Below is a small trained network, with its code and all its weights. Each question gives an input and a class and asks what happens when units are switched off, that is, made to give their printed mean instead of their output.

import numpy as np


def w(rows, s, z=0):
    codes = np.array(rows[::2]) - 128.0
    scale = np.full(codes.shape[1], s)
    scale[-1] = z or s
    return codes * scale


def norm(h):
    return h / np.sqrt((h * h).mean(-1, keepdims=True) + 1e-5)


def f(y):
    return y / 2 * (1 + np.tanh(0.7978845608 * (y + 0.044715 * y**3)))


def log_softmax(a):
    a = a - a.max(-1, keepdims=True)
    return a - np.log(np.exp(a).sum(-1, keepdims=True))


def net(x, mask):
    res = np.array(x, float).reshape(1, 8) / 4 @ E
    u = 0
    for l in range(3):
        y = f(norm(res) @ A[l][:, :-1].T + A[l][:, -1])
        res = res + np.where(mask[u : u + 3], y, B[l][:, -1]) @ B[l][:, :-1]
        u += 3
    return log_softmax(norm(res)[-1] @ U[:, :-1].T + U[:, -1])


A, B = {}, {}
E = w([
[131,139,221,159,151,122,133,134,82],'x0',
[167,198,233,148,128,154,27,203,115],'x1',
[89,89,168,133,107,148,19,140,169],'x2',
[120,130,166,101,128,125,85,137,155],'x3',
[140,26,126,244,134,254,86,121,184],'x4',
[149,93,133,83,143,116,211,126,146],'x5',
[216,215,49,209,141,39,144,90,144],'x6',
[116,171,104,96,87,142,174,113,98],'x7',
],0.0064)
A[0] = w([
[90,213,204,91,131,98,162,198,106,118],'0.n0',
[41,140,129,3,93,62,151,120,108,3],'0.n1',
[120,99,129,94,84,85,157,97,135,121],'0.n2',
],0.0077,0.0034)
B[0] = w([
[164,140,129,93,206,192,113,106,20,247],'0.n0',
[182,65,116,42,196,122,122,191,236,254],'0.n1',
[191,192,153,74,149,209,153,254,74,173],'0.n2',
],0.0093,0.0045)
A[1] = w([
[66,40,120,167,74,218,232,129,134,3],'1.n0',
[135,206,67,163,113,13,253,178,90,98],'1.n1',
[195,148,183,147,127,109,89,198,3,93],'1.n2',
],0.0067,0.0017)
B[1] = w([
[202,84,208,128,13,120,184,98,100,194],'1.n0',
[136,202,37,147,169,158,141,6,198,253],'1.n1',
[97,106,152,182,141,139,137,105,95,233],'1.n2',
],0.011,0.0046)
A[2] = w([
[33,124,123,255,87,120,31,219,189,92],'2.n0',
[145,26,106,150,86,176,170,130,138,7],'2.n1',
[180,102,70,49,236,141,157,24,92,122],'2.n2',
],0.0071,0.0017)
B[2] = w([
[83,190,155,141,57,29,38,221,239,178],'2.n0',
[129,85,232,97,2,235,160,153,86,159],'2.n1',
[71,123,67,139,68,58,130,120,178,254],'2.n2',
],0.0095,0.0076)
U = w([
[157,51,170,153,36,185,190,104,112,179],'0',
[129,100,83,4,168,114,142,193,148,59],'1',
[118,146,159,174,86,115,8,164,204,34],'2',
[112,147,175,147,212,153,73,119,28,78],'3',
[154,174,35,171,145,95,182,58,155,252],'4',
],0.014,0.0019)

Each question gives the input, the list of numbers given to net, and the class t.
The units are the neurons (one row each of A and B). Each row of codes is followed by its name. A weight is (code - 128) times the scale printed after its matrix; where a second scale follows, it is the last column's (A, B and U).
mask holds one flag per neuron, layer by layer. A switched-off neuron (its flag False) gives its mean, the last column of its row in B, instead of its output. The means were averaged over made-up inputs and are rounded, as every weight is.
A unit's drop is (log p(t) with every unit on - log p(t) with that unit switched off) / (log p(t) with every unit on - log p(t) with every unit switched off).
The circuit of an input: a set's keep is (log p(t) with only the set's units on - log p(t) with every unit switched off) / (log p(t) with every unit on - log p(t) with every unit switched off). Starting from all 9 units, units are removed one at a time, each time the one whose removal leaves the highest keep (on an exact tie, the one counted first), for as long as the keep stays at least 0.8.
circuit, biggest first: the units of the circuit, biggest drop first
k most important neurons: the k neurons with the biggest drops, biggest first
k most important neurons of layer l: the k neurons of layer l with the biggest drops, biggest first
drop when u is switched off: that unit's drop, to one decimal
input [7,4,-6,2,-6,5,0,0], class 3: circuit, biggest first -> [0.n0]
input [7,-3,7,0,3,1,-4,-3], class 0: circuit, biggest first -> [1.n0 2.n1]
input [5,-5,-4,1,7,8,4,3], class 0: 2 most important neurons -> [1.n0 2.n1]
input [4,-6,-4,-6,8,-1,7,-7], class 0: 2 most important neurons -> [2.n1 1.n0]
input [-5,-4,7,2,0,1,-4,-8], class 0: 4 most important neurons -> [2.n1 1.n0 0.n1 2.n2]
input [-3,-7,7,1,-1,6,-2,-7], class 0: 2 most important neurons of layer 1 -> [1.n0 1.n1]
input [-4,-7,-7,4,2,5,-2,5], class 0: 2 most important neurons -> [1.n0 2.n1]
input [4,6,4,7,-4,7,0,7], class 3: 2 most important neurons -> [0.n0 1.n2]
input [-8,0,-8,4,4,6,1,-6], class 0: 2 most important neurons -> [2.n1 1.n0]
input [1,2,8,-2,-5,-7,-7,8], class 1: 2 most important neurons of layer 0 -> [0.n1 0.n2]
input [5,6,0,-7,-6,-5,0,-6], class 3: drop when 0.n1 is switched off -> 0.0
input [-6,1,4,-3,-8,-4,2,6], class 1: drop when 1.n1 is switched off -> 0.1
input [4,-8,-3,8,7,7,5,7], class 0: drop when 1.n0 is switched off -> 1.3
input [-3,-2,1,7,2,-6,-8,5], class 0: drop when 1.n0 is switched off -> 0.7
input [6,6,6,4,-5,3,7,-8], class 3: most important neuron of layer 0 -> [0.n0]
